Rows near named flat spaces through zero
dp-jc: [  7  -3   3 -14  31   7 -24   8 -36  -2 -21 -65 -41 -38 -61  -5   1  16
  -5   7  43 -13  -6  27 -16 -68  55 -35 -22]
dp-jc: [-50  29  23  70 -26  30   3  10 -45  44 -26  -1   6  -2  48   9  29 -10
  64  73 -33  25   4 -20   2   7 -63 -22  53]
zr-gl: [-10  21   3  24  -6   0  -2 -16 -17  23 -47  40   8  13   9 -24   8 -28
  63  66 -42  27 -14  -9  -7  13 -71  -6  12]
pn-cn: [  9  -6  11  20  17  10   4 -12  14 -13  -3  -2  -5 -30 -22  19  -3  -5
   2 -35   8  10  40  -5 -31 -13  -2 -56  -1]
pn-cn: [-16   1  -8  -4 -12 -15   2 -23 -25  26 -42 -16 -27  16 -19  -5  -8 -19
  -2   6   2  24 -22  -9 -23   5 -18  -5  14]
dp-jc: [  2  17  48   6  -2   5  19  -3  19  21  23 -31 -17 -19   5  -9  17  30
  21 -25   9  -8  26   2  -1  -4  -6  -4 -18]
zr-gl: [  7  -3  15  13 -34  15 -10 -25 -11   4  29  -4   2  18   6 -38   4 -11
  13  25 -12   7   2   9 -26  30 -32  -1 -34]
dp-jc: [  3 -11 -54   0 -26  -2 -14 -27  -8 -27 -13  31  11   7 -20  -3  -5 -21
 -24 -12 -14  19 -32 -17  -8  22 -20 -42   4]
dp-jc: [  6  -4   4 -11  19 -22   8  -6  26 -10 -21  15 -10 -18 -20  -5  -2  -2
  -6 -33  -5   5  -4   5 -15   8   4 -27   1]
dp-jc: [ 21 -32 -83 -22 -38  18 -30 -38 -38 -35  25 -20   9  18 -47   4 -27 -22
 -70 -26  27  14 -32  -9  -7  -4  13 -44 -28]
zt-qn: [ 25  10  23   8 -22  11   1 -21  32 -19  42 -11 -14  -3 -11   2  17  34
   5 -40  17 -28  50 -20 -17  -6  13  27 -44]
zt-qn: [ 45 -20   9 -62  66 -33  15   1  48  -5  -4  34  20   6 -17 -24 -43 -23
  -6 -18  -2   3   3  39   7   3   2  18 -33]
zr-gl: [-26 -11 -16   7 -20  12   0  30 -16  -8  36 -32   6 -13  24  23  10  20
 -49 -26  15 -10 -23   2  27   7  40 -22  29]
dp-jc: [  6   1   0 -50 -13  -4  13   2 -15  34  38 -71 -15  15  -3 -11 -12  29
 -35 -25  40 -10 -28  12  41 -16  26  36 -26]
pn-cn: [  6  -4 -20   9  -4   3   0 -17   1  -5 -12  26  13  19   0  20 -15 -24
   0   1  -6  14  19 -22 -12   5 -22   7   9]
pn-cn: [-26 -20  15  -1  -1 -28  -4  22   8 -12  -8   3 -21  11  15   0   3  -5
 -38  -9  -2 -14 -13  15 -32  35  50  33  25]
zr-gl: [  6  10  24   1 -48   4   6 -18  13  11  49  -5   1  30  29 -33  14  15
   9   3 -10 -11   3  -5  -1  41 -24  49 -35]
zr-gl: [  2   3   8 -12  24 -12  -1  -6 -11  14 -40 -24 -31  -6 -35   7  -9  -3
   7   1  20   2   8   2 -19 -35  16   5   0]
dp-jc: [-10  26  -3 -34  12 -30   9  16  -1  20 -40 -19 -31 -11 -16  -7  17  37
  10  -2  11 -16 -44  -3  41 -31  23  30  10]
zt-qn: [  8 -26   0  -8  23  -7   9   3  20  -7  10  31  29   6  15  -2 -28 -34
 -19 -11 -16  18   4  21 -10  34 -12 -21   7]
zr-gl: [-22  11 -19   3 -24 -38  -1 -30  -3   3 -75  13 -51  20 -31  13   9  -6
  -4 -15  -3   8 -16 -42 -41   7   1  28  29]
zr-gl: [ -35   15    3   41  -19   37   -5   12  -52   20    2  -72  -20  -56
  -11   14   32   29    6   -2   19   11  -17   -2   12  -37    2 -102
   25]
zr-gl: [  9 -13  -6  -9   1   4 -14   0 -13  -6  11  -4   5  15  -4 -12 -12 -13
 -10  22   4  -3  -4  16  -8   0  10  16 -17]
zt-qn: [-27   1   7   5 -16 -14   9   9   1   8  -6 -14 -19  -5  12   6  13  12
 -20 -24   0  -1 -18  -5  -4  20  15  -4  28]
pn-cn: [-13  -9  27  17 -30  22  -4  -6 -29  21  40 -52 -11   7  14 -17   3  -1
 -10  10  11   6   4  17 -23  18  -3 -13 -14]
zr-gl: [  3   2   5 -16  73   6   7  40 -12  16 -26 -22   9 -37 -13  27 -16   4
  15  15  22   0   8  24  38 -68  25 -25  20]
pn-cn: [ 25   3 -11 -24  -4   4  11 -14  18  -5  29 -26  -3  -8 -21  15  -5  27
 -22 -57  30 -10  15 -15  22 -24  15  -1 -26]
zr-gl: [ 12  21   1  -3  26 -10  -4 -14  -6  16 -58  32  -3  10 -19 -14  -5 -19
  61  56 -18  11   3  -6  -3 -26 -40  23  -6]
pn-cn: [ 18  12 -81 -35 -20   9 -13 -11 -30  -9  -4 -17   4  28 -29  39 -11  19
 -28  -4  38 -15 -20 -44  59 -60  23  53  -7]
pn-cn: [ -8 -19 -10 -26  -3 -21   7  19  14  -3  18  17  16  31  34   0 -16  -9
 -41  -8  -6  -7 -23  11  17  38  21  50  15]
zt-qn: [ -6  -6   6   1  36 -19  13  15  26  -5 -29  33   7 -16   5  15  -8 -14
   0 -16 -14   9   6   5  -5   9   1 -20  31]
dp-jc: [ 26  -8  -8 -18  26  -4 -40  17  -3 -44  -5  22   0  -5 -28 -35   6   4
  11  51  -1 -35 -13  34  -7 -25  44  30 -41]
zt-qn: [  3   9 -11 -39   7 -29   8   0   9   6 -23 -12 -23  -8 -25 -14   4  22
 -11 -25  10  -7 -40   2  22 -12  18   7  -5]
pn-cn: [ 32  -3 -31 -36  25  -6  30 -14  33   8   8  39  48   9   6  12 -36 -19
  -4 -35 -10  27   0  -9  49   5 -48 -18  -2]
pn-cn: [ -9  -9  37  10  -5 -15  -1  19  33 -21  22  17  -9   4  26  -9  16  12
 -12 -11  -9 -28  17  12 -28  37  36  42  -1]
zt-qn: [ 16  -9 -24 -40 -35  -5  -2 -22  -3  -4  40 -30  -5  10 -18 -34  -4  15
 -41 -35  14  -2 -45   9  17  19   6 -11 -41]
dp-jc: [  1 -19 -24  10   7   0   5 -13   9 -16 -10  18   9   2  -9  40 -22 -26
 -31 -40   5  19  26 -19 -23   6   0 -28  24]
zt-qn: [-25 -23  -1  24 -28  14  -9   7 -24  -2  29  -3  17   5  31 -17   1 -24
 -25  16 -19  18 -25  21 -17  51 -11 -43  16]
zt-qn: [ -3   1 -32  15 -28  15   2 -18 -10  -1   6   3  11  15   4  32  -5  -7
 -14 -17   4  12  11 -36   6   1 -18  -4  15]
pn-cn: [-13  -9  38  25 -26  23  -4   5 -16  15  48 -22   8  12  38 -27   6  -7
   6  31 -10   1   9  24 -19  36 -14   2 -13]
zt-qn: [-27 -10  43  21  -9 -12   8  17  18  -1  15  -2 -14  -7  30  -8  16   4
 -14 -17 -12  -6   5  16 -33  47  19  -2  19]
zr-gl: [ -6   7  -5   7 -28 -30   5 -38  23  -7 -40  33 -29  19 -17   0   7  -9
   0 -28 -16   9   2 -36 -44  33 -19  18   8]
zt-qn: [ 22  -4 -30 -19 -29  14 -22 -22 -21 -15  30 -11   8   2 -24 -45   3   3
  -6  16   0   0 -40  15  12   3 -13 -28 -49]
dp-jc: [  1  33 -30  13 -40  11  -2 -31  -7  -9 -13 -30 -33 -30 -44  22  35  48
   6 -47  23  -7  -2 -54  13 -42  -1 -37  -7]
[ 16 -28 -27 -14  16  -1  11  21  40 -30  44  65  66  31  51  29 -33 -27
 -38 -17 -17  -3  18   0  30  39   3  39  15] | pn-cn
[  8 -16  18  -4  -1  10  11  -3   7  11  42 -20  12  14  18   4 -20 -10
 -21 -19  12   5  26  11  -7  16  -1   7 -12] | dp-jc
[ 24  28  31  -5  29  25  21  21  25  12  40 -22  20 -43   9   6  16  49
  40 -17  14 -19  32   5  60 -48  -6 -16 -25] | zr-gl
[-15  14 -40  29 -30  11  -8 -28 -27  -7 -37  -7 -18 -23 -35  21  18   3
   3 -18   1  21 -15 -39  -9 -19 -22 -72  22] | dp-jc
[ 41  17 -23 -29  34  -2  12 -15  28  -7 -15   7   3 -13 -40  32 -14  19
  13 -39  25  -8  33 -28  32 -62   1  11 -21] | zt-qn
[-10   7   0  20   6  28  -8  13 -39  19  -2 -24   7   0   9  19  -2  -5
  21  45  10   3  14  -1  13 -35  -5   2  12] | zt-qn
[ 26  19 -41 -14 -45  15 -31 -37 -31 -13   6  -8  -8  15 -39 -38  16  16
  19  35   4 -10 -33 -15  14 -23 -19  13 -57] | zt-qn
[ -1 -16 -29  -2 -23  -2 -22 -12 -16 -25  -1  -2 -12  15 -19   0  -3  -9
 -34  -3   9  -5 -14  -5 -25   8  25   7  -6] | zr-gl
[ -8  -4 -12  -9  -6   3   0   7 -15   3  11 -27  -1 -19  -6  -9   4  11
 -21 -15   7   5 -34  13  19  -1   9 -44   3] | zt-qn
[-15  30   1 -16  12 -31  -7  11 -13  14 -70  -2 -41  -9 -26 -19  26  24
  36  37  -3 -15 -43  -3  13 -33  16  34  11] | zt-qn
[  0 -17 -16  19 -18  22  -5 -15 -18   0  20   1  19  26  13  22 -21 -30
 -17   5   3  17  25 -12 -18  13 -17   0   6] | pn-cn
[  4  -8  31   6   6   1  -4   7  13  -9  21   3   1  -7   9 -23   5   0
   5   6  -8  -8  10  25 -21  19   7  -3 -18] | zt-qn
[  7 -17 -28 -18   1  -2 -15  10  -4 -25  12   0   4  11  -7  11 -10   0
 -38  -7  16 -16  -9   4   6  -7  42  24  -4] | zr-gl
[ 19   7   2 -35   9 -23  -8  24  29 -19  13  45  17  25  22 -35   8  17
  14  36 -19 -38 -23  17  34  13  19  92 -27] | dp-jc
[ 14 -33  16 -16  19   0  10 -13   9   3  27 -33  -3  -8 -18   0 -34 -22
 -43 -52  23  19  21  27 -35  13  12 -47 -17] | dp-jc
[ -4  10  46  13 -10  -9   1  -6  18   0   3 -16 -35 -16  -8 -21  26  24
  16 -15   1 -16  17   4 -36   9  12   5 -18] | pn-cn
[-35   0  15  20 -34 -12   3   2 -10  16  -8  -5 -20  29  31   4  11  -5
 -10  10  -9   0  -6 -13 -24  38   4  44  30] | zt-qn
[ -9  17  35  -1  17 -28  36  -5  39  28 -32  13 -16  -7   9  11   3   6
  23 -36 -10  11  19 -16  -4  12 -23   9  24] | zr-gl
[-13  -4 -31 -10 -23   0   4 -11 -25  17  -3 -17   2  14   0   2 -10 -10
 -24  -6   3  21 -35  -9  15  11 -16 -18  15] | dp-jc
[-23 -11  19  34  -6  15 -16  12 -28   0   1 -14  -6  -4  12  -5   7 -15
   1  34  -6   4   5  18 -35  12   9 -20  14] | pn-cn

Rows near named flat spaces through zero
bddh: [-16  43 -10  41  13  -5 -44 -14   1  22 -12  -9  11 -10  27 -10  -7   0
   5   6 -10 -11  30 -12  30 -26 -19  18 -23]
qqgg: [-14   9  16  14  -6  25 -40  11 -13   2 -21   4  17 -19 -17  21  24 -22
 -23  28 -12   8  13   2  10  19  13 -11  21]
qgqr: [ 20  -1   6 -40   6  49   2 -14  -7 -37 -27  36 -15  14  39 -17  -7 -32
  -2 -10 -20 -34  24  -2  47   7 -17   1  -3]
cqcp: [-28  50   8  37  36   0 -30   8 -12  41  -2   0  35 -21   4   9  -3  -4
   5   2  33   8  50   0  16 -13 -23  13  -3]
qqgg: [ 73 -91   1   0 -38 -44  17  21  20  -8  31   2 -45   4  26 -46   1  11
  22  -4 -35 -36 -55 -21 -21  -3  -2   6 -12]
qqgg: [ 13  -6 -18   3 -31 -24  -3 -26  -5 -19 -14 -10 -14 -13 -25 -39  -8  49
  14 -15 -55  -4 -55   6 -11  -7  29  -8 -31]
cqcp: [-12   9  -1   3   2 -11  -8 -11  -3   3 -13  -1  15 -14 -18  -2  -8  36
  13  -2 -15   2  -3  -2 -14   5   4   9 -19]
qgqr: [ 31  -1  -4   1   8   3  17  11  -6  -1  16   8 -25   8  29 -34   1 -28
   0 -27  18 -17  -5   9  20 -15  -9 -14   2]
qgqr: [ -2  63 -29  14  29  27 -10 -11  -2 -12 -12  -7 -35  24  48 -26  11 -37
 -25 -31  17 -25   7   6  30  -8 -12 -20 -16]
qqgg: [ 17 -12   5  12 -26   5   9  40  10 -22  10  23 -19  13 -34   7   3  12
 -11   3 -11  -8 -28   2 -26  25  -8   0  39]
qqgg: [-23  48 -16   3  -9  -3  27  -8  -6 -18  -4   8   6   5 -64  -3 -24  57
   6 -27  -5  22 -27  26 -20  -2  10  -3   7]
qqgg: [ 17 -14 -27 -22 -12  -3  -5 -35  14 -39 -27 -14 -41  17  29 -28   6  20
  -2 -11 -51 -34 -42 -16 -13  16  15  -4 -49]
bddh: [-22 -10  33 -37  18   8  28   4 -30  18   0  16  55 -33 -55  27  -7  14
  15  -1  35  43  23  25 -12  13  18  -8  19]
qqgg: [-16   7  19   4  -9  17 -11  22 -17  -3 -12  13  23 -20 -58  24  15   7
 -15  13  -1  23  -6  17 -17  29  19 -14  34]
qgqr: [-29  10  16  -8  21  -2 -20  -9 -16  14 -29   4  45 -35 -36  19   0  44
  15   8  -5  12  17  -2 -27  28   8  10 -22]
qqgg: [ 16 -28  14  34 -19  -6 -73  -8 -13  28 -13 -18  11 -39  38 -19  26 -44
  -5  41 -41  -8  14 -15  48 -23  16  -4 -12]
qgqr: [ -2 -11   4  38   3 -46  12  40  17  34  37 -10   9  -2 -29  18  -4  36
  12   4  33  12 -11  -9 -56   5 -17  18  13]
dtgs: [-26   5 -22  32 -41 -11 -69 -37  41 -20 -37 -19  -4  14  18  23 -11  43
   1  55 -93 -26   0 -50  -1   1 -12  51 -33]
bddh: [-16  -1  10  23 -22 -26 -15  -9   0  24   7   1  39 -22 -28   8 -30  36
  29  23 -23  22  18  -4  13 -33  -5  32   4]
dtgs: [ -3 -27   1 -45 -22  -3  32 -26   0 -28 -11   9   8   1 -36   4 -22  46
  19  -3 -32  12 -24   5 -18   9  19   6  -8]
bddh: [ 21 -22  -8   1 -29 -10  16   6  12 -16  16   0 -25  17  -2 -11  -5   2
  -1  -1 -17  -5 -30   0  -3  -9   3  -1  13]
cqcp: [ 16 -33  -6 -35 -17  18  21  -3  11 -35  -1  -4 -34  27  14   6  17 -27
 -22   3 -10  -8 -28   0  -7  19  17 -20  10]
dtgs: [-40  64  -9  43   8   1 -25   2  11  12  -6   6  23   5 -16  23 -23  29
   4   9   2   4  34  -7   5 -12 -32  33   7]
dtgs: [ -2  16 -12  44  -4  -2 -57   0  13   8 -12 -18 -14   1  38  -3  18 -20
 -17  23 -24 -23   7 -23  15  -5 -10   8 -14]
bddh: [ -6   0  39 -21  20  29  -2  24 -20   1 -20  52  43 -25 -35  20 -12  20
  17   3   8  -2  43   3  -2  34 -23  18  19]
cqcp: [ -7  16  -2   3  43   8  -1  15  -6  19   4 -21  -9   2  25  10  37 -42
 -27 -11  56   1   8   4 -18  21   5 -29  -5]
cqcp: [  1 -26 -16 -20 -44 -12  10 -28  17 -36 -10 -10 -17  15 -23   1 -10  40
   4  10 -56   2 -47  -6 -20   4  25   5 -11]
dtgs: [-24  22  -3 -28  -5  26  41  -9  21 -26   9  29   7  44  -4  36 -45   7
   8   2  11   7  37   0  20 -15 -36  34  32]
cqcp: [ 12  -6   9  -6  -4   6   5   6  -4  -6  -1  23   5  -4  -5 -10 -14   9
  13  -6  -9  -9   7   1  10  -1 -12  10   5]
qgqr: [ 25 -69  27 -31 -21   1   6   4 -12   1   6   4   9 -20  -3   1  14 -26
   3  20 -11  11  -8   3   8   4  26 -14  15]
bddh: [-14   7 -13  21  -8  -9 -23  -5  30  -2  -4  -9  -6  20  19  19  -8  15
   0  23 -20 -15  10 -29  -8  -1 -23  32  -9]
bddh: [-10  -1 -18  12  -6 -28  -7 -28   1  18   8 -46  -4  -5  12  -7  11  -6
  -4   4  -1  19 -20   2   0 -27  30 -15 -24]
bddh: [-21  59  18   2  24  18  33   7 -40  28  18  31  49 -22 -43  -6 -34  -7
  18 -32  56  43  47  48  49 -43 -10  -8  38]
dtgs: [  8  22  15  15  26  10  20  39   5  18  28  42  12  14  15   4 -31 -11
  18 -14  48 -14  55  -2  22 -16 -63  32  31]
qgqr: [-20  53   1   0  59  30 -27   2 -12   3 -38  12   9  -9  20   3  16  -1
 -10 -18  24 -25  35  -6  -8  39 -20  -2 -30]
dtgs: [ -2  21   5  52  24  -8 -32  34   8  38  17  -4   5  -3  30   8  11 -27
  -7  11  35 -11  35 -15   6  -7 -34  13  10]
cqcp: [-14  32 -12  51   7 -33 -12   8   4  37  23 -24   8  -7  -3  -3  -4   9
   4  -2  24  14   4   1  -4 -30  -8   7  -2]
dtgs: [-40 -19   8 -41  -9 -25  49 -18   0  -1   4  -7  43  -9 -84  43 -23  75
  24   4   7  53 -19  13 -61  16  29   9   3]
qgqr: [  1 -11  10 -21 -16 -11  11 -26 -22   0 -10  13  30 -30 -36 -21 -27  41
  33  -8 -30  18  -7  15  13 -19  19   5 -14]
bddh: [ 18  11  12 -11  38  41 -30  19 -13 -16 -38  31 -12  -8  31 -14  27 -22
 -14 -13   1 -46  19 -10   1  52 -19  -9 -17]
cqcp: [ 16 -30 -17 -38 -19   1  31  -9  16 -47  -9  -3 -40  27 -11  -5   8  25
  -9 -14 -27 -15 -57  -3 -43  35  20 -13 -12]
cqcp: [-17   9   4 -21   9  24 -11 -14  -3 -15 -27   7   9   0   0  17   4   0
  -7   8 -10  -3  15  -4   1  21   2   2  -7]
qqgg: [ 33 -17 -21  18 -38 -17 -14  -6  16 -27  -3  -3 -42  12  14 -38  -3  19
   3  -3 -58 -32 -46 -13   1  -7   2   5 -17]
qgqr: [ 47   4  -2 -23   9  18  27  -6 -22 -17   3  33 -24   2  36 -65 -19 -24
  17 -49   1 -29   2  19  54 -27 -13 -14 -10]
dtgs: [ 12   8  -1   8   1   7 -10   3  -3  -3  -4   9  -9  -1  14 -17  -1  -8
   0  -7  -8 -15   3  -1  17  -4  -9   0  -3]
[ 19   7 -28  28  -5 -14 -30 -18   4   1  -4 -34 -39   3  49 -41  22 -24
 -14  -8 -22 -23 -29  -7  17 -19  14 -19 -34] | bddh
[ 25 -27   6  -8  12   0 -33  -8 -22   3 -28 -13 -10 -34  23 -34  39 -16
  -7  -4 -21 -20 -23  -3  -5  26  31 -31 -40] | bddh
[-10 -15  -6 -23 -23   0  -3 -29   6 -25 -23  -6   1   1 -19   8  -5  32
   4  13 -45   3 -22  -6 -13  12  21   5 -16] | cqcp
[-10   4  16  -2  12  -1 -11  -5 -22  20  -9   4  34 -32 -17   0  -1   8
  13   2   5  15  19   8   8  -3   8  -1  -7] | bddh
[-18   2 -12   1 -14  -4 -17 -23   2  -8 -16 -27  -2  -3 -11   9  14   9
 -13  15 -25  12 -23  -1 -12   6  30 -11 -14] | dtgs
[-19  28  -7  14   3   9  -8  -1  12   0   1   0   2  16   7  19  -9  -6
  -7   9   6   1  22  -6  11  -9 -18  14  11] | dtgs
[-19  90 -50  45 -10   7  -9 -26  27 -22  -1  -2 -33  48  30 -19 -39  12
  -4 -19 -21 -22   9  -4  44 -49 -39  27  -7] | qqgg
[ 26 -53   9 -25  -7 -22  22   3  -4   0   8  -2  -4 -14 -11 -15   6  19
  15  -8  -6   0 -32   0 -31  14  19  -9 -14] | qqgg
[-45  89 -12  33  28  28 -23   5  14  -4 -19  21  13  23  -1  29 -23  19
  -7  -1  12 -13  51 -10   9   5 -51  35   7] | cqcp
[ 36 -30  -3  11 -19 -20  27  30  21  -7  34  14 -29  22   7 -16 -14   7
  10  -9   2 -19 -21  -8 -12  -8 -24  14  18] | qqgg
[  0 -14  -5  -1  -1 -26   1 -11  -4   8  -2 -21   3 -16 -15 -10   8  27
   8  -5  -7   8 -28   1 -29   5  24  -9 -25] | cqcp
[-33  43   8  30  -2  38 -69  -6 -15   4 -37  -4  22 -19  -3  24  25 -36
 -32  37 -22   8  32   1  38   6  11  -9  16] | qqgg
[  5  -9  -8  -9   1 -10   0 -20   0  -1  -5 -11  -5  -3  15 -15  -1   7
   8  -6 -12  -6  -9  -4   1  -7   8  -1 -26] | qqgg
[ 36 -39  -9   9 -59 -18  23  16  26 -29  28  14 -36  28 -12 -15 -23  18
   8   5 -41 -12 -42  -5  -1 -18  -9  16  30] | bddh
[ 14  -6 -40 -11 -23 -18  43   0  34 -51   6 -13 -62  49 -18  -9   0  49
 -11 -28 -21 -19 -80  -4 -67  30   9  -7 -12] | cqcp
[ 17   2  -5  38 -23 -23  -9   7   3  15  22   0  -4  -5   4 -25 -17   4
  14   0 -14  -2  -5   0  24 -40 -11  12   8] | qqgg
[ 45 -59  16 -30 -36  -1  38   8   3 -20  23  36  -9   9   3 -22 -31  -1
  27  -3 -23 -10  -6   2  27 -21 -13  15  24] | qgqr
[-18  38 -18 -11  -4  29  13   2  12 -46 -21  14 -23  33 -30  18  -1  25
 -22 -12 -11  -9 -22   5 -28  37  -3  -3  12] | qqgg
[ 25 -51  11 -22 -24  -1   4  17  -2 -27 -12   9 -16 -10 -34  -3  23  22
  -7   5 -32  -8 -51  -1 -46  49  28 -17   4] | qqgg
[ 17 -22  -4   9 -18  -3 -31  -7  17 -11 -12   1 -17   6  34  -9   1  -1
   3  20 -43 -31  -1 -27  11   0 -12  19 -17] | dtgs
[-15  19  12  10  10  -6  24  19 -10  24  25  11  29  -8 -34  14 -17   7
  11  -8  41  30  21  19   0 -16 -10   4  30] | qqgg
[ 14  16 -30  25 -18 -48  15 -33   4  12  21 -16 -10  -1  10 -56 -42  41
  38 -30 -23  -1 -23   5  24 -67  -3  15 -36] | qqgg
[ 30   3 -21  18  -8  -4 -14  -5   0  -9   0 -15 -43   7  38 -45  17 -27
 -14 -17 -17 -25 -31   1  19 -14   9 -23 -18] | bddh
[-12  11  19 -14  58  28 -41  -2 -38  23 -41 -13  21 -44  18   1  56 -40
 -23  -3  30  -2  21   5  -7  47  28 -42 -33] | qgqr
